Here is a tiny trained network, its code and every weight. The questions are about switching its units off for an input and a target symbol, where a switched-off unit gives its printed mean instead of its output.

import numpy as np


def w(rows, s, z=0):
    codes = np.array(rows[::2]) - 128.0
    scale = np.full(codes.shape[1], s)
    scale[-1] = z or s
    return codes * scale


def norm(h):
    return h / np.sqrt((h * h).mean(-1, keepdims=True) + 1e-5)


def f(y):
    return y / 2 * (1 + np.tanh(0.7978845608 * (y + 0.044715 * y**3)))


def softmax(a):
    e = np.exp(a - a.max(-1, keepdims=True))
    return e / e.sum(-1, keepdims=True)


def log_softmax(a):
    a = a - a.max(-1, keepdims=True)
    return a - np.log(np.exp(a).sum(-1, keepdims=True))


def net(x, mask):
    ids = ['γδεηλμστφψ'.index(c) for c in x.split()]
    T = len(ids)
    res = E[ids] + P[:T]
    r = norm(res)
    for j in range(2):
        rows = slice(2 * j, 2 * j + 2)
        q, k, v = (r @ M[0][rows].T for M in (Q, K, V))
        z = softmax(np.where(np.tri(T) > 0, q @ k.T / 2**0.5, -1e9)) @ v
        o = O[0][rows]
        res = res + np.where(mask[j], z, o[:, -1]) @ o[:, :-1]
    y = f(norm(res) @ A[0][:, :-1].T + A[0][:, -1])
    res = res + np.where(mask[2:14], y, B[0][:, -1]) @ B[0][:, :-1]
    return log_softmax(norm(res)[-1] @ U[:, :-1].T + U[:, -1])


Q, K, V, O, A, B = {}, {}, {}, {}, {}, {}
E = w([
[97,165,174,129],'γ',
[129,155,125,48],'δ',
[131,89,212,100],'ε',
[251,137,104,161],'η',
[77,238,121,65],'λ',
[74,10,67,33],'μ',
[204,200,133,154],'σ',
[34,31,139,155],'τ',
[179,202,177,133],'φ',
[119,114,219,101],'ψ',
],0.013)
P = w([
[86,41,254,55],'0',
[115,77,201,73],'1',
[120,124,192,46],'2',
[128,146,157,48],'3',
[138,168,134,45],'4',
[137,180,113,48],'5',
[147,189,97,41],'6',
],0.007)
Q[0] = w([
[7,205,65,185],'head 0',
[186,27,46,249],'head 0',
[72,209,149,144],'head 1',
[153,164,46,91],'head 1',
],0.017)
K[0] = w([
[132,151,61,29],'head 0',
[250,93,143,124],'head 0',
[74,205,167,141],'head 1',
[151,164,88,127],'head 1',
],0.02)
V[0] = w([
[85,128,175,168],'head 0',
[137,183,82,161],'head 0',
[130,71,254,138],'head 1',
[109,89,74,197],'head 1',
],0.0094)
O[0] = w([
[153,130,118,205,141],'head 0',
[126,79,155,80,76],'head 0',
[196,200,39,159,169],'head 1',
[55,255,179,88,2],'head 1',
],0.0067,0.0083)
A[0] = w([
[165,138,138,127,187],'neuron 0',
[122,90,126,178,3],'neuron 1',
[92,108,179,151,74],'neuron 2',
[99,77,182,159,113],'neuron 3',
[151,171,125,153,25],'neuron 4',
[94,158,125,147,50],'neuron 5',
[119,119,136,128,87],'neuron 6',
[146,88,180,136,66],'neuron 7',
[74,145,102,115,145],'neuron 8',
[109,216,111,134,128],'neuron 9',
[148,100,181,131,172],'neuron 10',
[167,104,253,189,237],'neuron 11',
],0.019,0.0022)
B[0] = w([
[109,148,90,89,254],'neuron 0',
[65,138,145,134,141],'neuron 1',
[88,106,92,83,109],'neuron 2',
[93,126,77,133,119],'neuron 3',
[175,118,172,109,161],'neuron 4',
[172,125,131,104,107],'neuron 5',
[143,121,139,130,111],'neuron 6',
[181,155,133,158,145],'neuron 7',
[172,152,199,176,209],'neuron 8',
[151,136,105,183,138],'neuron 9',
[165,151,163,149,171],'neuron 10',
[156,109,104,252,244],'neuron 11',
],0.027,0.004)
U = w([
[183,96,59,231,152],'γ',
[184,155,96,95,246],'δ',
[122,134,134,142,58],'ε',
[123,151,141,142,101],'η',
[143,147,231,88,149],'λ',
[147,5,159,151,88],'μ',
[114,148,128,145,68],'σ',
[46,105,129,188,252],'τ',
[125,132,129,147,27],'φ',
[105,157,127,145,73],'ψ',
],0.013,0.0046)

Each question gives the input, a string of symbols that net reads in full, and the target symbol t.
The units are the heads (2 rows each of Q, K, V and O) and the neurons (one row each of A and B). Each row of codes is followed by its name. A weight is (code - 128) times the scale printed after its matrix; where a second scale follows, it is the last column's (O, A, B and U).
mask holds one flag per unit, heads first, then neurons. A switched-off unit (its flag False) gives its mean, the last column of its rows in O or B, instead of its output. The means were averaged over made-up inputs and are rounded, as every weight is.
A unit's drop is (log p(t) with every unit on - log p(t) with that unit switched off) / (log p(t) with every unit on - log p(t) with every unit switched off).
The circuit of an input: a set's keep is (log p(t) with only the set's units on - log p(t) with every unit switched off) / (log p(t) with every unit on - log p(t) with every unit switched off). Starting from the 12 units with the biggest drops (on a tie, the unit counted first), units are removed one at a time, each time the one whose removal leaves the highest keep (on an exact tie, the one counted first), for as long as the keep stays at least 0.8.
circuit, biggest first: the units of the circuit, biggest drop first
unit that matters most: the unit with the biggest drop
which heads matter: for each layer, one digit per head in row order, 1 if its drop is at least 0.15 and else 0, layers parted by /
drop when u is switched off: that unit's drop, to one decimal
input η φ η, target δ: unit that matters most	head 1
input λ γ λ τ μ γ, target δ: which heads matter	00
input η τ δ, target δ: circuit, biggest first	neuron 11; head 0
input δ λ δ λ η λ δ, target λ: circuit, biggest first	neuron 11; head 1
input δ σ δ λ μ, target μ: circuit, biggest first	neuron 0; neuron 11
input σ γ τ λ γ, target δ: which heads matter	01
input ε ψ δ δ η γ ψ, target δ: which heads matter	01
input δ η σ λ δ τ, target τ: which heads matter	00
input λ η γ δ λ λ λ, target λ: which heads matter	11
input ε δ λ ψ ε, target δ: which heads matter	01
input φ σ δ λ, target λ: which heads matter	11
input η λ δ μ λ η, target δ: which heads matter	10
input φ λ λ η δ μ, target μ: which heads matter	01
input ε μ δ δ λ δ, target λ: drop when neuron 11 is switched off	0.7
input λ η τ, target τ: drop when neuron 6 is switched off	0.0
input δ ε σ λ λ ε, target δ: drop when neuron 11 is switched off	0.3
input λ μ δ, target δ: drop when neuron 8 is switched off	0.1
